Below are the code and all the weights of a small trained network. Each question names an input and a target symbol and asks about switching units off, where a switched-off unit gives its printed mean instead of its output.

import numpy as np


def w(rows, s, z=0):
    codes = np.array(rows[::2]) - 128.0
    scale = np.full(codes.shape[1], s)
    scale[-1] = z or s
    return codes * scale


def norm(h):
    return h / np.sqrt((h * h).mean(-1, keepdims=True) + 1e-5)


def softmax(a):
    e = np.exp(a - a.max(-1, keepdims=True))
    return e / e.sum(-1, keepdims=True)


def log_softmax(a):
    a = a - a.max(-1, keepdims=True)
    return a - np.log(np.exp(a).sum(-1, keepdims=True))


def net(x, mask):
    ids = ['βδεζηλμξσω'.index(c) for c in x.split()]
    T = len(ids)
    res = E[ids] + P[:T]
    u = 0
    for l in range(3):
        r = norm(res)
        for j in range(2):
            rows = slice(3 * j, 3 * j + 3)
            q, k, v = (r @ M[l][rows].T for M in (Q, K, V))
            z = softmax(np.where(np.tri(T) > 0, q @ k.T / 3**0.5, -1e9)) @ v
            o = O[l][rows]
            res = res + np.where(mask[u + j], z, o[:, -1]) @ o[:, :-1]
        u += 2
    return log_softmax(norm(res)[-1] @ U[:, :-1].T + U[:, -1])


Q, K, V, O = {}, {}, {}, {}
E = w([
[167,96,194,195,133,204,49],'β',
[88,171,99,139,177,118,96],'δ',
[103,170,137,69,56,163,129],'ε',
[170,185,70,131,54,227,202],'ζ',
[175,127,66,71,156,162,134],'η',
[81,114,175,72,158,219,213],'λ',
[173,200,147,66,154,213,209],'μ',
[87,107,54,57,61,255,211],'ξ',
[101,118,86,143,131,144,202],'σ',
[113,188,162,155,81,146,214],'ω',
],0.0011)
P = w([
[145,102,152,60,2,198,181],'0',
[159,92,151,83,18,178,162],'1',
[170,86,154,83,57,182,177],'2',
[162,96,145,99,71,183,184],'3',
[164,104,145,105,85,193,188],'4',
[155,110,135,126,83,191,193],'5',
[142,108,136,142,82,203,191],'6',
],0.00045)
Q[0] = w([
[149,131,136,74,2,171,192],'0.h1',
[111,153,109,173,255,83,74],'0.h1',
[166,91,194,152,9,220,137],'0.h1',
[130,102,181,203,215,161,36],'0.h2',
[106,169,90,111,136,232,154],'0.h2',
[105,168,103,116,159,235,153],'0.h2',
],0.0031)
K[0] = w([
[17,253,16,49,225,74,64],'0.h1',
[250,13,224,147,15,181,221],'0.h1',
[85,170,128,203,220,145,11],'0.h1',
[125,118,171,208,204,122,21],'0.h2',
[18,249,36,98,200,79,111],'0.h2',
[17,240,48,130,212,81,97],'0.h2',
],0.0032)
V[0] = w([
[185,140,129,150,163,189,125],'0.h1',
[57,219,78,147,172,174,81],'0.h1',
[51,169,103,174,150,119,102],'0.h1',
[22,231,70,83,202,91,104],'0.h2',
[196,14,202,106,8,73,188],'0.h2',
[84,193,103,36,65,161,196],'0.h2',
],0.0013)
O[0] = w([
[118,124,110,142,136,83,181,170],'0.h1',
[142,93,169,133,101,21,52,170],'0.h1',
[102,144,185,101,125,87,64,106],'0.h1',
[71,139,141,170,135,115,50,110],'0.h2',
[159,126,131,9,141,177,188,98],'0.h2',
[125,130,138,69,141,44,58,251],'0.h2',
],0.0016)
Q[1] = w([
[144,158,185,239,65,158,13],'1.h1',
[141,141,188,236,48,160,12],'1.h1',
[145,101,155,245,54,180,4],'1.h1',
[143,200,112,89,165,137,174],'1.h2',
[212,142,158,120,198,213,198],'1.h2',
[131,82,141,152,76,117,103],'1.h2',
],0.0031)
K[1] = w([
[25,248,32,171,220,24,65],'1.h1',
[18,251,25,175,224,23,74],'1.h1',
[5,245,16,231,222,40,42],'1.h1',
[148,70,179,89,55,160,121],'1.h2',
[106,111,120,92,79,85,119],'1.h2',
[120,145,100,144,187,115,148],'1.h2',
],0.0033)
V[1] = w([
[132,135,146,88,99,82,170],'1.h1',
[103,120,173,190,108,102,62],'1.h1',
[224,28,215,120,75,156,158],'1.h1',
[245,4,189,93,81,149,180],'1.h2',
[190,60,162,64,71,65,183],'1.h2',
[215,63,192,65,103,95,169],'1.h2',
],0.0015)
O[1] = w([
[159,104,109,149,120,192,133,120],'1.h1',
[109,110,108,74,112,67,152,116],'1.h1',
[151,95,172,142,83,168,42,138],'1.h1',
[134,145,188,47,81,76,13,252],'1.h2',
[127,111,185,28,8,172,42,191],'1.h2',
[146,107,203,65,84,126,50,200],'1.h2',
],0.0016,0.0013)
Q[2] = w([
[181,160,119,121,183,221,232],'2.h1',
[80,112,173,150,106,39,16],'2.h1',
[75,143,124,114,87,49,37],'2.h1',
[84,175,69,220,222,76,138],'2.h2',
[31,197,7,176,184,79,253],'2.h2',
[112,173,33,50,60,120,194],'2.h2',
],0.0032)
K[2] = w([
[223,73,177,9,27,216,210],'2.h1',
[38,151,96,247,216,64,110],'2.h1',
[14,230,40,191,207,46,36],'2.h1',
[3,187,62,229,203,24,38],'2.h2',
[23,206,12,124,150,62,231],'2.h2',
[176,216,33,71,97,211,204],'2.h2',
],0.0032)
V[2] = w([
[81,214,51,172,179,88,80],'2.h1',
[201,56,212,109,33,151,89],'2.h1',
[97,143,59,129,168,169,128],'2.h1',
[163,51,186,43,5,123,148],'2.h2',
[91,168,77,76,107,174,100],'2.h2',
[55,174,53,136,83,72,162],'2.h2',
],0.0018)
O[2] = w([
[108,184,157,67,74,88,116,87],'2.h1',
[116,103,64,185,228,154,136,211],'2.h1',
[119,94,149,34,50,176,86,98],'2.h1',
[65,190,123,180,146,6,136,253],'2.h2',
[145,87,158,175,134,56,142,158],'2.h2',
[151,110,117,198,223,168,86,80],'2.h2',
],0.0018,0.0022)
U = w([
[248,8,249,251,170,248,8,223],'β',
[6,249,15,245,247,176,13,66],'δ',
[6,245,216,11,9,8,4,255],'ε',
[247,249,5,230,5,246,249,78],'ζ',
[251,10,8,11,245,77,21,42],'η',
[8,11,251,8,249,245,247,94],'λ',
[249,250,236,7,239,247,247,54],'μ',
[8,16,25,7,81,249,245,42],'ξ',
[8,16,8,237,246,11,244,125],'σ',
[78,251,249,237,40,8,246,87],'ω',
],0.0034,0.0025)

Each question gives the input, a string of symbols that net reads in full, and the target symbol t.
The units are the heads (3 rows each of Q, K, V and O). Each row of codes is followed by its name. A weight is (code - 128) times the scale printed after its matrix; where a second scale follows, it is the last column's (O and U).
mask holds one flag per head, layer by layer. A switched-off head (its flag False) gives its mean, the last column of its rows in O, instead of its output. The means were averaged over made-up inputs and are rounded, as every weight is.
A unit's drop is (log p(t) with every unit on - log p(t) with that unit switched off) / (log p(t) with every unit on - log p(t) with every unit switched off).
The circuit of an input: a set's keep is (log p(t) with only the set's units on - log p(t) with every unit switched off) / (log p(t) with every unit on - log p(t) with every unit switched off). Starting from all 6 units, units are removed one at a time, each time the one whose removal leaves the highest keep (on an exact tie, the one counted first), for as long as the keep stays at least 0.8.
units of the circuit, in order: the units of the circuit, biggest drop first
unit that matters most: the unit with the biggest drop
which heads matter: for each layer, one digit per head in row order, 1 if its drop is at least 0.15 and else 0, layers parted by /
drop when u is switched off: that unit's drop, to one decimal
input η λ β δ σ, target ε: units of the circuit, in order : [2.h1, 0.h1]
input σ β ξ ε δ λ ζ, target ε: units of the circuit, in order : [0.h1]
input β ζ ζ δ ω β β, target σ: which heads matter : 01 / 11 / 10
input δ λ λ σ, target ε: units of the circuit, in order : [0.h1, 1.h2]
input δ ζ μ, target ε: which heads matter : 10 / 00 / 10
input η ω ζ δ μ λ β, target ε: units of the circuit, in order : [0.h2, 2.h1, 1.h1]
input β β δ η ω β, target σ: units of the circuit, in order : [1.h1, 2.h1]
input η β δ μ μ μ ξ, target ε: units of the circuit, in order : [0.h1, 0.h2]
input δ ζ ζ β ω, target ε: units of the circuit, in order : [0.h1, 1.h2]
input λ β δ δ, target δ: which heads matter : 11 / 11 / 11
input σ δ μ, target ε: which heads matter : 11 / 00 / 10
input δ ζ λ β ζ η, target ε: units of the circuit, in order : [2.h1, 1.h2, 1.h1, 0.h2]
input δ β ζ ω η β λ, target ε: which heads matter : 11 / 11 / 01
input δ μ β, target ε: unit that matters most : 0.h1
input μ μ ζ β δ ω, target ε: which heads matter : 11 / 00 / 10
input δ β λ, target ε: which heads matter : 10 / 00 / 10
input β ζ λ δ ε ε ξ, target ε: drop when 0.h1 is switched off : 1.3
input δ β ζ η, target ε: drop when 0.h1 is switched off : 0.6
input β δ η β, target ω: drop when 2.h2 is switched off : 0.1
input ζ ξ β η ε δ ζ, target ω: units of the circuit, in order : [2.h2]
